[150  91 148 101 135 117 141 107] : mubu
[138 105 138 108 158 107 165 133] : nipad
[150  91 148 101 135 127 141 107] : pigo
[123 215  56 107  52 127 117 183] : kas
[138 105 138 108 158 107 165 115] : Kuris
[160 116 139 182 152 136 134 129] : gavun
[137 134 208 169 161 159 122 107] : Nev
loc: [215]
kas, 2
tags:
[165] -> z918
[133] -> z214
[148] -> z904
[138] -> z965
key nipad 3: 
z965
loc: [183]
kas, 8

[139 166 122  44 168 162 213 106] : mubu
[197 195 126 155 108 239 158 188] : Kuris
[112 131 119 117 126 126 103 110] : Tozil
[198 194 124 153 109 235 167 184] : Nev
loc: [168]
mubu, 5
key -> tag
[166] -> z402
[139] -> z60
[199] -> z99
[140] -> z525
[198] -> z776
key mubu 1: 
z60
find: [198 194 124 153 109 235 167 184]
Nev
Nev
[198 194 124 153 109 235 167 184]
size: [112 131 119 117 126 126 103 110]
8

[135 151 136 130 159 149 115 176 131  93 117  93 116 131 158 110 127 137
 126  89 154 155 135 158 128 104 143 139 100 137 140 161  98 127 114  78
 147 154 110 124 109 134  86 141 142  96 134  92 121 157 151 105 115 117] = mubu
[142 111 128 144  97 123  88 111 112 172 130 112 121 107 100 131 112 108
 159 100 125 105 103 116 119 139 112 115 113 131 112 144 128 114 152 125
 105 134 130 140 110 118 106  92 117 143  95 167 148 143 127 102 151 122] = kas
[101 147 141 111 118 119 126 122 122 128  95 127 120 136 101 102 117 124
 127  89 133 127 137 175  98 120 150 129 114 106 155 103 145 122 160 153
 125  89 155 124 138 120  79 111 119 116 143 124 110  92 119 141 124 121] = mim
[107 111 128 144  97 123 164 111 112 172 130 112 121 107 100 131 112 108
 159 100 125 105 103 116 119 139 130 115 134 131 112 144 128 114 152 125
 105 134 130 140 110 118 106  92 117 143  95 175 148 143 127 102 151 122] = Nev
[130 145 146 146 107 129 156  76 125 126 114 156 122 113  95 154 130 140
 110 154 130 131 142  92 115 150 119 128 121 110 115 128 123 146 142 147
 107 121 143 148 114 123 146  90 117 147  90 148 146 147 101 143 154 149] = Kuris
[130 145 146 146 107 129 156  76 125 126 114 156 122 113  95 154 130 140
 110 154 130 131 142  92 115 150 119 128 121 110 115 128 123 146 142 147
 107 121 143 148 114 123 146  90 120  78 136 145 168  75 145 153  84 135] = nipad
[116 154 119 109 114 132 197  85 111 137 142 129 123  97  82 159 116 115
 139 191 137 145 132 103 119 118 126 121 168 112 147 139 150 117 163 147
 120 112 131 112 133  87 119 137 143 140 103 101 137 153 133 170 151 141] = bofug
[136 114 132 153  88  90 141 109 101 162 140 107 146 130 123 109 100 145
 106 146 119  84 140  73 141 127 174  95 137 122 143  94 122 145 141 157
 140 139 154 156 181 140 124 106  91 117  78 154 124 119  94 186 140 141] = supud
size: [130 145 146 146]
4
loc: [86]
mubu, 43
find: [136 114 132 153  88  90 141 109 101 162 140 107 146 130 123 109 100 145
 106 146 119  84 140  73 141 127 174  95 137 122 143  94 122 145 141 157
 140 139 154 156 181 140 124 106  91 117  78 154 124 119  94 186 140 141]
supud
size: [130 145 146 146 107 129 156  76 125 126 114 156 122 113  95]
15
loc: [176]
mubu, 8
size: [116 154]
2

[129 134 105 142  68 124 130 120 129  89 131 131 122 131 112 137 128 129
 126 132 132 118 127 131 142 160 102 123 116  42 128 131 158  99 104 126] : Tozil
[131 133 109 129 127 124 129 123 126  70 128 133 126 134 121 139 130 134
 155 131 134 126 125 142 132 133 118 123 127  89 128 131 125 126 103 125] : supud
[130 124 145 120 119 130 126 129 129 150 124 122 135 125 128 137 127 117
 115 126 127 131 130 131 127 141 148 126 134 156 127 128 130 159 146 127] : bofug
[126 124 127 137 199 132 130 134 125 114 129 120 121 122 145  96 138 110
 142 130 122 129 127 115 125 120 146 141 134 148 136 125  74 121 139 126] : pigo
[132 128 135 118 126 127 126 126 127 118 125 127 134 130 125 146 127 126
 134 127 131 131 128 142 127 136 139 122 134 145 125 130 129 157 131 125] : kas
[128 121 152 125 102 132 126 130 131 182 125 118 134 121 118 132 127 109
  93 125 122 128 132 121 129 151 150 128 132 155 128 127 140 154 158 128] : fesom
[132 136  96 129 168 123 130 124 122  17 129 136 123 137 124 133 134 139
 186 134 139 128 122 150 131 117 117 125 128  91 129 132  98 121  92 123] : gavun
[129 126 134 128 123 129 128 128 128 135 127 123 130 126 129 130 130 117
 120 128 126 127 129 127 129 143 138 128 130 133 129 128 126 141 136 126] : mim
[130 128 125 128 129 127 128 126 127 111 127 126 129 129 126 133 130 124
 135 129 130 128 128 134 130 137 132 126 130 121 128 129 121 135 126 126] : mubu
[129 127 133 127 114 128 127 127 128 132 126 124 130 127 125 135 128 120
 120 127 128 127 129 131 130 144 136 126 130 131 127 129 132 141 134 126] : Nev
[125 121 138 142 144 133 130 133 129 160 129 117 123 117 140 101 135 102
 103 128 118 126 131 106 129 145 143 139 129 135 134 124 107 117 152 129] : nipad
find: [132 128 135 118 126 127 126 126 127 118 125 127 134 130 125 146 127 126
 134 127 131 131 128 142 127 136 139 122 134 145 125 130 129 157 131 125]
kas
find: [130 124 145 120 119 130 126 129 129 150 124 122 135 125 128 137 127 117
 115 126 127 131 130 131 127 141 148 126 134 156 127 128 130 159 146 127]
bofug

[129 120 124 126] -> nipad
[126 128 130 128] -> pigo
[222 121 130 127] -> mim
[222 121 130 130] -> Tozil
[122 127 133 129] -> gavun
[126 122 130 128] -> bofug
[122 127 128 128] -> Kuris
bofug
[126 122 130 128]
Tozil
[222 121 130 130]

[152 103 137 107 159 130 115 155 118 140 150 153 173] = fesom
[144 120 147 121 179 138 121 140 148 110 138 144 158] = supud
[ 89 114 122 173  30 165 171  61 118 165  92  55  56] = mim
[128  86 133  91 120 163 138 141 169 140 113 116 115] = Nev
[156  79 137  77 158 144 114 170 138 148 146 156 173] = pigo
[ 99 179 101 155  79  96 134 103 113 116 108 110  76] = Tozil
loc: [171]
mim, 7
size: [ 89 114 122 173  30 165]
6
tags:
[137] -> z405
[122] -> z688
[121] -> z224
[146] -> z207
[147] -> z664
[138] -> z990
key supud 3: 
z664
mim
[ 89 114 122 173  30 165 171  61 118 165  92  55  56]
supud
[144 120 147 121 179 138 121 140 148 110 138 144 158]
find: [ 89 114 122 173  30 165 171  61 118 165  92  55  56]
mim

[ 94 207  84 179  74  49 208  95 118 139 132 194 185 126 101 157 220 101
  81 210 124  86 237 149 164 217 183] -> fesom
[ 75  95  23  67  18  81  53 192  50  78  56  58 102  43  22 133 154  71
 157  50 216  62  37  27 169  48 175] -> Nev
[188 200 192 239 188 191  89  77 143 194 151 221 143 227 164  66 195 163
  31 190  64 191 147 165  44 176  48] -> bofug
size: [188 200 192 239 188 191  89  77 143 194 151 221 143]
13
loc: [239]
bofug, 4
size: [188 200 192 239 188 191  89  77 143 194 151 221 143 227 164  66 195 163
  31]
19
Table of tags by key:
[220] -> z303
[216] -> z842
[217] -> z855
[218] -> z715
[48] -> z81
[47] -> z205
[221] -> z442
key fesom 26: 
z855
fesom
[ 94 207  84 179  74  49 208  95 118 139 132 194 185 126 101 157 220 101
  81 210 124  86 237 149 164 217 183]
find: [188 200 192 239 188 191  89  77 143 194 151 221 143 227 164  66 195 163
  31 190  64 191 147 165  44 176  48]
bofug

[117 112 122 132 147 138 114 122 143 147 111  99 106 104 126 147 150 118
 122 158 124 135 120 157 122 154 101 145 118 106 151 115 143 187 128  86
 144 102 155 111 105 146 120 149 106 111  73 145]  fesom
[125 107 115 117  87 104 104 125 103  98 107  95 107  99 115  89  99 119
 123  80 121 104 119 109 121  88  91  99 106  94  87 114 121 102 122 118
  99 111  85  89  94  94 116  98 110  93 128  97]  bofug
[145 133 139 167 167 151 132 133 159 153 134 130 130 129 141 159 135 140
 160 154 137 141 165 135 133 164 123 158 134 132 170 141 170 118 140 177
 155 128 157 129 132 154 173 155 128 128 221 147]  Kuris
[124 151 165 148 192 182 159 125 183 189 152 160 153 159 115 189 186 118
 103 196 128 185 116 173 123 180 162 182 146 154 182 101 138 135 110 120
 185 150 184 159 159 187  98 184 147 156  95 187]  Nev
size: [145 133 139 167 167 151 132 133 159 153 134 130 130 129 141 159 135 140
 160 154 137 141 165 135]
24
Nev
[124 151 165 148 192 182 159 125 183 189 152 160 153 159 115 189 186 118
 103 196 128 185 116 173 123 180 162 182 146 154 182 101 138 135 110 120
 185 150 184 159 159 187  98 184 147 156  95 187]
loc: [80]
bofug, 20
Table of tags by key:
[157] -> z683
[197] -> z159
[196] -> z639
[158] -> z774
[122] -> z586
[118] -> z330
key fesom 20: 
z774
find: [145 133 139 167 167 151 132 133 159 153 134 130 130 129 141 159 135 140
 160 154 137 141 165 135 133 164 123 158 134 132 170 141 170 118 140 177
 155 128 157 129 132 154 173 155 128 128 221 147]
Kuris
find: [125 107 115 117  87 104 104 125 103  98 107  95 107  99 115  89  99 119
 123  80 121 104 119 109 121  88  91  99 106  94  87 114 121 102 122 118
  99 111  85  89  94  94 116  98 110  93 128  97]
bofug

[128 103 135 142 125 136 179 182 109  96] = fesom
[146  96 160 140 125  93 121 118  62 184] = gavun
[107 115 176 140  81  84 110 130 132 164] = mubu
[113  89 187 153 180  78 117 141 101 118] = mim
[149 134 134 135 169 119 154  95  88 164] = nipad
[127  94 145 120 122  65 125 131 115 114] = supud
[155  77 132 174 109  96 168  90 113 113] = Nev
[133  54 183 120 195  95 151 149 114  95] = pigo
[117  71 176 120 118  40 132 181 123 153] = bofug
Nev
[155  77 132 174 109  96 168  90 113 113]
key -> tag
[96] -> z261
[95] -> z154
[165] -> z151
[164] -> z510
key nipad 10: 
z510
size: [117  71 176 120 118  40 132 181 123 153]
10
loc: [133]
pigo, 1
loc: [154]
nipad, 7
loc: [127]
supud, 1

[ 72  69 173 193 105 153 120] = fesom
[173 123 156 165 127 227 132] = supud
[192 142 143 146 134 223 135] = bofug
[169 184  81  60 150  84 134] = Nev
[ 85  72 175 196 106 170 121] = mubu
[199 150 136 136 137 219 136] = Kuris
loc: [146]
bofug, 4
size: [173]
1
loc: [165]
supud, 4

[ 91 105 135 107 116  74 218 148 113 135 163]  gavun
[ 91 105 135 107 116  74 218 181 113 135 163]  pigo
[156 129  59  70 113 226  83 140  53 171 157]  bofug
loc: [156]
bofug, 1
tags:
[129] -> z176
[104] -> z924
[70] -> z521
[130] -> z791
[105] -> z481
key bofug 2: 
z176
size: [156 129]
2
gavun
[ 91 105 135 107 116  74 218 148 113 135 163]
pigo
[ 91 105 135 107 116  74 218 181 113 135 163]
loc: [181]
pigo, 8

[119 131 161 162 105 146 116 175  83] : gavun
[139 132 119 117 136 124 128 103 152] : bofug
[135 151 188 194  79 165  94 182  55] : nipad
[ 60  81 116 132 128 114 171 232  70] : Tozil
[137 125  98  94 149 110 142  78 181] : pigo
[159 140 103  95 150 116 125  53 193] : fesom
[114 110  93  94 152 104 159 115 157] : Kuris
[153 149 154 148 111 148 100 114 120] : mim
Tozil
[ 60  81 116 132 128 114 171 232  70]
loc: [153]
mim, 1
loc: [117]
bofug, 4
size: [119 131 161 162 105 146 116]
7
key -> tag
[172] -> z610
[125] -> z420
[142] -> z817
[95] -> z169
[128] -> z932
[171] -> z227
[94] -> z725
key Tozil 7: 
z227
nipad
[135 151 188 194  79 165  94 182  55]

[182 221 205  66 122 107  92 174] -> Tozil
[ 21 139  67 153  97 201 102 185] -> bofug
[177 168 165 104 136 135 135  88] -> kas
[105  30  95 158 139 140 141 129] -> Kuris
[177 168 165 104  96 135 135  88] -> mim
[182 221 205  66 122 107 113  93] -> Nev
[177 168 165 104  90 147 118 137] -> nipad
size: [105  30  95 158 139]
5
loc: [21]
bofug, 1
tags:
[181] -> z84
[105] -> z85
[66] -> z706
[107] -> z545
[182] -> z46
[183] -> z14
key Tozil 1: 
z46
find: [105  30  95 158 139 140 141 129]
Kuris
size: [105  30  95 158 139 140 141 129]
8
loc: [30]
Kuris, 2

[122 127 133 123 160 167] -> fesom
[224  63 212 122 183  81] -> Tozil
[122 127 133 123 167 146] -> mim
Tozil
[224  63 212 122 183  81]
loc: [81]
Tozil, 6
key -> tag
[212] -> z808
[213] -> z727
[134] -> z54
[133] -> z732
key mim 3: 
z732
size: [122 127 133 123]
4
size: [224  63 212 122]
4
loc: [224]
Tozil, 1

[ 67 128 193 110] : supud
[194  93 102 110] : bofug
[ 95 213  92 214] : kas
[147  96 209 126] : gavun
gavun
[147  96 209 126]
loc: [128]
supud, 2

[108 146  97 117 112 132 161 124 131 137 141 140 133 119 134 118 178 124
 139  76 152 124 132  96 136 107 125 137 146 120 177 169 130 150 145] = bofug
[127 115  91 145 122 137 153 166 111 118 123 136 128 118 138 133 122 138
 123 127 142 127 116 175 134 151 129 135  77 119 134  17 132 112 130] = Tozil
[127 127 129 124 129 139 145 126 120 151 121 115 129 125 156 141 148 112
 135  94 110 122 107 153 143 101 149 138 156 164 125 109 127  94 140] = mubu
[127 114 147 116 117  86 134 116 136 137 139 135 135 129 138 124 144 125
 151 105  87 124 160 158 160 139 129 116 134 139 136  93 119 120 131] = Nev
[133 145 127 145 127 121 153 123 124 100 107  98 128 118 147 132 178 128
 138 148 155 145 129 115 134 134 157 111 131 182 130  62 145 110 137] = nipad
[124 128 112 116 144 130 171 131 135 129 134 134 125 126 136 124 132 136
 107 103  89 119 121 115 126 162 123 127 139 113 156 139 154 135 123] = mim
[126 103 125 111 147 135  58 101 139  91 120 144 118 134 121 124 113 150
 134 107 105 134  93 118 127 116  93 126  89 159 114 119 129 135 138] = gavun
size: [126 103 125 111 147 135  58]
7
find: [124 128 112 116 144 130 171 131 135 129 134 134 125 126 136 124 132 136
 107 103  89 119 121 115 126 162 123 127 139 113 156 139 154 135 123]
mim
find: [133 145 127 145 127 121 153 123 124 100 107  98 128 118 147 132 178 128
 138 148 155 145 129 115 134 134 157 111 131 182 130  62 145 110 137]
nipad

[116 135 141 122 123  92 142 128 104] : gavun
[118 129 139 121 124  99 134 126 142] : mim
[116 135 139 122 123  92 142 123 113] : pigo
[ 86 219 186 104 124  61 158  96  63] : bofug
[ 86 219 186 104 124  93 142 142 137] : Tozil
[105 146 133 117 122  86 146 131  94] : Kuris
size: [ 86 219 186 104 124  61 158  96  63]
9
loc: [63]
bofug, 9
key -> tag
[159] -> z850
[60] -> z128
[93] -> z834
[158] -> z631
[61] -> z311
[92] -> z351
key bofug 6: 
z311
size: [116 135 141 122 123  92 142 128 104]
9
size: [105 146 133 117 122  86 146 131  94]
9
Tozil
[ 86 219 186 104 124  93 142 142 137]
loc: [141]
gavun, 3

[167 111 134 142 154 109 119 134 150 128 115 172 124 132 108 133 227 136
 136 125 114] = bofug
[117 146 121 159 128  98 113 116  92 164 170 139 139 125 140 147 120 145
 146 129 101] = kas
[136 131 125 170 127 117 152 115  89 109 122 102 128 128 117 152 244 174
 129 133 120] = gavun
bofug
[167 111 134 142 154 109 119 134 150 128 115 172 124 132 108 133 227 136
 136 125 114]
loc: [244]
gavun, 17
size: [117 146 121 159 128  98 113 116  92 164 170 139 139 125 140 147]
16
tags:
[152] -> z719
[133] -> z559
[151] -> z784
[132] -> z380
[127] -> z104
key gavun 16: 
z719
find: [167 111 134 142 154 109 119 134 150 128 115 172 124 132 108 133 227 136
 136 125 114]
bofug
loc: [124]
bofug, 13

[ 87  81  93  78  95  84 132  78  83 126 137  68 127  75 129 107 125  84
  72  85  99  82  84 127 120 144 130 116  85  96] : bofug
[195 186  98  87 105  95 133 189 170  77 154 177 122 162 166 177 126 195
  92 196 114  93 201 120 204 145 136 141 190 100] : supud
[ 76  58 102 109 116 116 126  87  96 140 101  91 121  74  88 104 128  93
 112  67 107  99  91 151  74 214 123  81  63 116] : pigo
Table of tags by key:
[120] -> z526
[204] -> z287
[151] -> z753
key supud 24: 
z526
loc: [76]
pigo, 1
size: [ 76  58 102 109 116 116 126  87  96 140 101  91 121  74  88 104 128  93
 112  67 107  99  91 151  74 214 123  81  63 116]
30
loc: [196]
supud, 20
bofug
[ 87  81  93  78  95  84 132  78  83 126 137  68 127  75 129 107 125  84
  72  85  99  82  84 127 120 144 130 116  85  96]
pigo
[ 76  58 102 109 116 116 126  87  96 140 101  91 121  74  88 104 128  93
 112  67 107  99  91 151  74 214 123  81  63 116]

[133 140 123  78 136 141 141 139 146 159 117  94 152] : mim
[ 90 169 135  46 107 177  91 110  99 137  63 100 134] : mubu
[142 154 139 143 127 164 147 157 159 139 145 129 148] : nipad
[142 154 139 143 127 164 147 157 159 139 145 113 164] : Nev
[155 194 143 220 127 204  59  81  79  81 218 123 136] : pigo
size: [142 154 139]
3
key -> tag
[100] -> z750
[94] -> z125
[129] -> z886
[164] -> z614
key nipad 12: 
z886
size: [142 154 139 143 127 164 147 157 159 139 145 129 148]
13

[113 142 120  92] = nipad
[141 137 112 141] = mim
[110 112 106  97] = Tozil
[114  40  97 109] = supud
nipad
[113 142 120  92]
size: [141]
1
loc: [113]
nipad, 1
loc: [40]
supud, 2
size: [141 137]
2
loc: [137]
mim, 2

[124 132 110 120 117 135] : nipad
[ 92  83 137 101 124  78] : mim
[123 180  70  63  81 111] : kas
[ 94  81 121  97 109  78] : fesom
[126  65 152 147 144 112] : Tozil
[104  53 162 159 153 115] : pigo
[125 140 163 148 128  75] : Nev
[125 140 163 148 161 135] : Kuris
[101 158  28  77  55 142] : mubu
[ 55 130 228 155 230 122] : bofug
[124 136 110 120 117 135] : supud
size: [104  53 162 159 153 115]
6
loc: [63]
kas, 4
size: [125 140 163 148 161 135]
6
loc: [144]
Tozil, 5

[114 214 174 213 138 129 134  96  41 138] : mubu
[176 120 160 150 200 112  67 135  58 215] : Nev
[109 126  44 157 195 212 115  72 107 106] : mim
[176 120 160 150 200 163  49  83 125 134] : gavun
[ 95 223 110 124 142 164  99  86 157 215] : Kuris
[146 199 126 213 182  87 113 114 212 112] : pigo
[161 147 216 195 195 117  78  95  82 108] : nipad
loc: [109]
mim, 1
size: [114 214 174 213 138 129 134  96  41 138]
10
loc: [115]
mim, 7
mim
[109 126  44 157 195 212 115  72 107 106]
Table of tags by key:
[125] -> z588
[119] -> z663
[224] -> z86
[121] -> z212
[126] -> z723
[223] -> z513
[120] -> z324
key gavun 2: 
z324
loc: [163]
gavun, 6
size: [146 199 126 213 182]
5

